Here is a tiny trained network, its code and every weight. The questions are about switching its units off for an input and a target symbol, where a switched-off unit gives its printed mean instead of its output.

import numpy as np


def w(rows, s, z=0):
    codes = np.array(rows[::2]) - 128.0
    scale = np.full(codes.shape[1], s)
    scale[-1] = z or s
    return codes * scale


def softmax(a):
    e = np.exp(a - a.max(-1, keepdims=True))
    return e / e.sum(-1, keepdims=True)


def log_softmax(a):
    a = a - a.max(-1, keepdims=True)
    return a - np.log(np.exp(a).sum(-1, keepdims=True))


def net(x, mask):
    ids = ['αγεζηπω'.index(c) for c in x.split()]
    T = len(ids)
    res = E[ids] + P[:T]
    u = 0
    for l in range(3):
        r = res
        for j in range(3):
            rows = slice(3 * j, 3 * j + 3)
            q, k, v = (r @ M[l][rows].T for M in (Q, K, V))
            z = softmax(np.where(np.tri(T) > 0, q @ k.T / 3**0.5, -1e9)) @ v
            o = O[l][rows]
            res = res + np.where(mask[u + j], z, o[:, -1]) @ o[:, :-1]
        u += 3
    return log_softmax(res[-1] @ U[:, :-1].T + U[:, -1])


Q, K, V, O = {}, {}, {}, {}
E = w([
[208,176,125],'α',
[202,54,157],'γ',
[180,140,124],'ε',
[28,223,181],'ζ',
[185,116,138],'η',
[74,248,197],'π',
[178,233,69],'ω',
],0.014)
P = w([
[97,242,6],'0',
[110,54,149],'1',
[124,65,160],'2',
[138,83,160],'3',
[146,97,160],'4',
[149,111,163],'5',
[156,123,165],'6',
[152,128,166],'7',
[153,133,170],'8',
[158,140,174],'9',
[158,144,174],'10',
[158,149,178],'11',
[156,150,180],'12',
[156,155,187],'13',
],0.013)
Q[0] = w([
[173,79,2],'0.h0',
[125,192,154],'0.h0',
[162,115,213],'0.h0',
[151,199,70],'0.h1',
[128,165,96],'0.h1',
[57,241,193],'0.h1',
[72,47,84],'0.h2',
[154,75,78],'0.h2',
[128,123,134],'0.h2',
],0.0078)
K[0] = w([
[128,151,166],'0.h0',
[167,81,122],'0.h0',
[150,139,85],'0.h0',
[104,160,115],'0.h1',
[153,154,124],'0.h1',
[81,151,5],'0.h1',
[115,137,107],'0.h2',
[146,107,94],'0.h2',
[114,119,132],'0.h2',
],0.015)
V[0] = w([
[75,82,131],'0.h0',
[196,92,108],'0.h0',
[30,18,150],'0.h0',
[1,72,64],'0.h1',
[67,134,70],'0.h1',
[189,14,65],'0.h1',
[141,178,200],'0.h2',
[156,120,189],'0.h2',
[148,161,211],'0.h2',
],0.0077)
O[0] = w([
[110,114,100,69],'0.h0',
[120,81,158,153],'0.h0',
[130,103,67,1],'0.h0',
[41,111,122,51],'0.h1',
[36,127,2,126],'0.h1',
[79,197,175,98],'0.h1',
[120,143,177,163],'0.h2',
[108,108,187,144],'0.h2',
[104,143,206,160],'0.h2',
],0.006,0.0079)
Q[1] = w([
[129,124,198],'1.h0',
[157,72,146],'1.h0',
[111,187,94],'1.h0',
[161,87,103],'1.h1',
[133,77,119],'1.h1',
[117,198,100],'1.h1',
[173,145,157],'1.h2',
[89,245,115],'1.h2',
[110,167,200],'1.h2',
],0.012)
K[1] = w([
[249,112,135],'1.h0',
[123,63,176],'1.h0',
[92,211,34],'1.h0',
[38,170,98],'1.h1',
[94,142,113],'1.h1',
[96,75,109],'1.h1',
[139,167,135],'1.h2',
[207,98,133],'1.h2',
[137,111,219],'1.h2',
],0.012)
V[1] = w([
[202,98,182],'1.h0',
[140,166,46],'1.h0',
[174,187,107],'1.h0',
[96,255,145],'1.h1',
[152,122,182],'1.h1',
[142,92,105],'1.h1',
[114,118,118],'1.h2',
[54,121,172],'1.h2',
[170,117,129],'1.h2',
],0.0098)
O[1] = w([
[84,7,36,241],'1.h0',
[238,110,221,141],'1.h0',
[206,61,179,255],'1.h0',
[114,34,20,224],'1.h1',
[153,56,154,195],'1.h1',
[129,212,152,94],'1.h1',
[114,134,81,86],'1.h2',
[3,112,94,85],'1.h2',
[135,134,175,181],'1.h2',
],0.0042,0.0067)
Q[2] = w([
[89,125,183],'2.h0',
[174,251,2],'2.h0',
[170,163,144],'2.h0',
[156,23,95],'2.h1',
[51,133,231],'2.h1',
[188,174,196],'2.h1',
[163,30,94],'2.h2',
[45,92,167],'2.h2',
[175,106,10],'2.h2',
],0.0086)
K[2] = w([
[100,249,115],'2.h0',
[188,72,178],'2.h0',
[141,125,156],'2.h0',
[90,97,164],'2.h1',
[44,151,93],'2.h1',
[146,163,112],'2.h1',
[164,94,185],'2.h2',
[63,214,135],'2.h2',
[231,101,140],'2.h2',
],0.014)
V[2] = w([
[111,143,176],'2.h0',
[123,114,51],'2.h0',
[158,89,76],'2.h0',
[165,244,105],'2.h1',
[103,70,149],'2.h1',
[138,182,64],'2.h1',
[117,62,148],'2.h2',
[108,52,219],'2.h2',
[61,255,173],'2.h2',
],0.0084)
O[2] = w([
[134,195,138,102],'2.h0',
[85,104,99,111],'2.h0',
[79,70,81,168],'2.h0',
[66,61,147,212],'2.h1',
[213,230,140,74],'2.h1',
[33,85,146,144],'2.h1',
[142,31,150,143],'2.h2',
[129,24,199,179],'2.h2',
[135,254,174,1],'2.h2',
],0.0056,0.0069)
U = w([
[99,73,26,246],'α',
[255,89,167,124],'γ',
[50,135,110,154],'ε',
[152,175,184,101],'ζ',
[41,52,114,52],'η',
[110,133,173,100],'π',
[90,110,154,91],'ω',
],0.0091,0.012)

Each question gives the input, a string of symbols that net reads in full, and the target symbol t.
The units are the heads (3 rows each of Q, K, V and O). Each row of codes is followed by its name. A weight is (code - 128) times the scale printed after its matrix; where a second scale follows, it is the last column's (O and U).
mask holds one flag per head, layer by layer. A switched-off head (its flag False) gives its mean, the last column of its rows in O, instead of its output. The means were averaged over made-up inputs and are rounded, as every weight is.
A unit's drop is (log p(t) with every unit on - log p(t) with that unit switched off) / (log p(t) with every unit on - log p(t) with every unit switched off).
The circuit of an input: a set's keep is (log p(t) with only the set's units on - log p(t) with every unit switched off) / (log p(t) with every unit on - log p(t) with every unit switched off). Starting from all 9 units, units are removed one at a time, each time the one whose removal leaves the highest keep (on an exact tie, the one counted first), for as long as the keep stays at least 0.8.
circuit, biggest first: the units of the circuit, biggest drop first
unit that matters most: the unit with the biggest drop
which heads matter: for each layer, one digit per head in row order, 1 if its drop is at least 0.15 and else 0, layers parted by /
drop when u is switched off: that unit's drop, to one decimal
input ω γ ω ω ζ ω γ γ γ ω π, target η: which heads matter => 000 / 000 / 010
input ω ω η ζ ω γ, target α: unit that matters most => 1.h1
input α γ ζ ω γ π ω ω ζ α π, target γ: circuit, biggest first => (1.h0; 0.h1; 2.h2)
input γ γ ζ ω η ω ζ, target ζ: circuit, biggest first => (2.h2; 1.h1)
input ω α π, target η: which heads matter => 011 / 010 / 010
input α γ α ω π, target γ: which heads matter => 110 / 101 / 011
input ω π ζ ω α α ω η α α ζ, target η: circuit, biggest first => (2.h1; 0.h2)
input γ ω γ ζ η ω ω π ε ω η π, target ζ: circuit, biggest first => (2.h2; 1.h1)
input ω π ω ω η, target α: which heads matter => 000 / 011 / 000
input ζ ω γ ω ω ζ ε, target α: which heads matter => 000 / 100 / 000
input π α γ ω π π, target α: which heads matter => 110 / 010 / 000
input ζ η ω ζ ω γ ζ, target ε: which heads matter => 010 / 110 / 011
input α γ γ η α ζ, target γ: which heads matter => 010 / 100 / 010
input ε ε α ω ω γ ζ ω η, target α: circuit, biggest first => (1.h0)
input π ε η γ γ π π ζ γ ζ, target α: which heads matter => 110 / 000 / 000
input π γ ω ζ γ π, target α: which heads matter => 110 / 000 / 000
input π ε ζ, target α: which heads matter => 110 / 010 / 000
input η η π γ α, target α: which heads matter => 100 / 101 / 000
input ω ω ω ω ε γ γ α, target α: drop when 1.h0 is switched off => 0.4
input γ η ω α γ η γ ω η η η ζ γ π, target ζ: drop when 2.h2 is switched off => 0.4
input ζ ω ω π π γ π, target ε: drop when 2.h0 is switched off => 0.0
input γ ω γ η η ε ω ω ω η α ζ, target ζ: unit that matters most => 2.h2
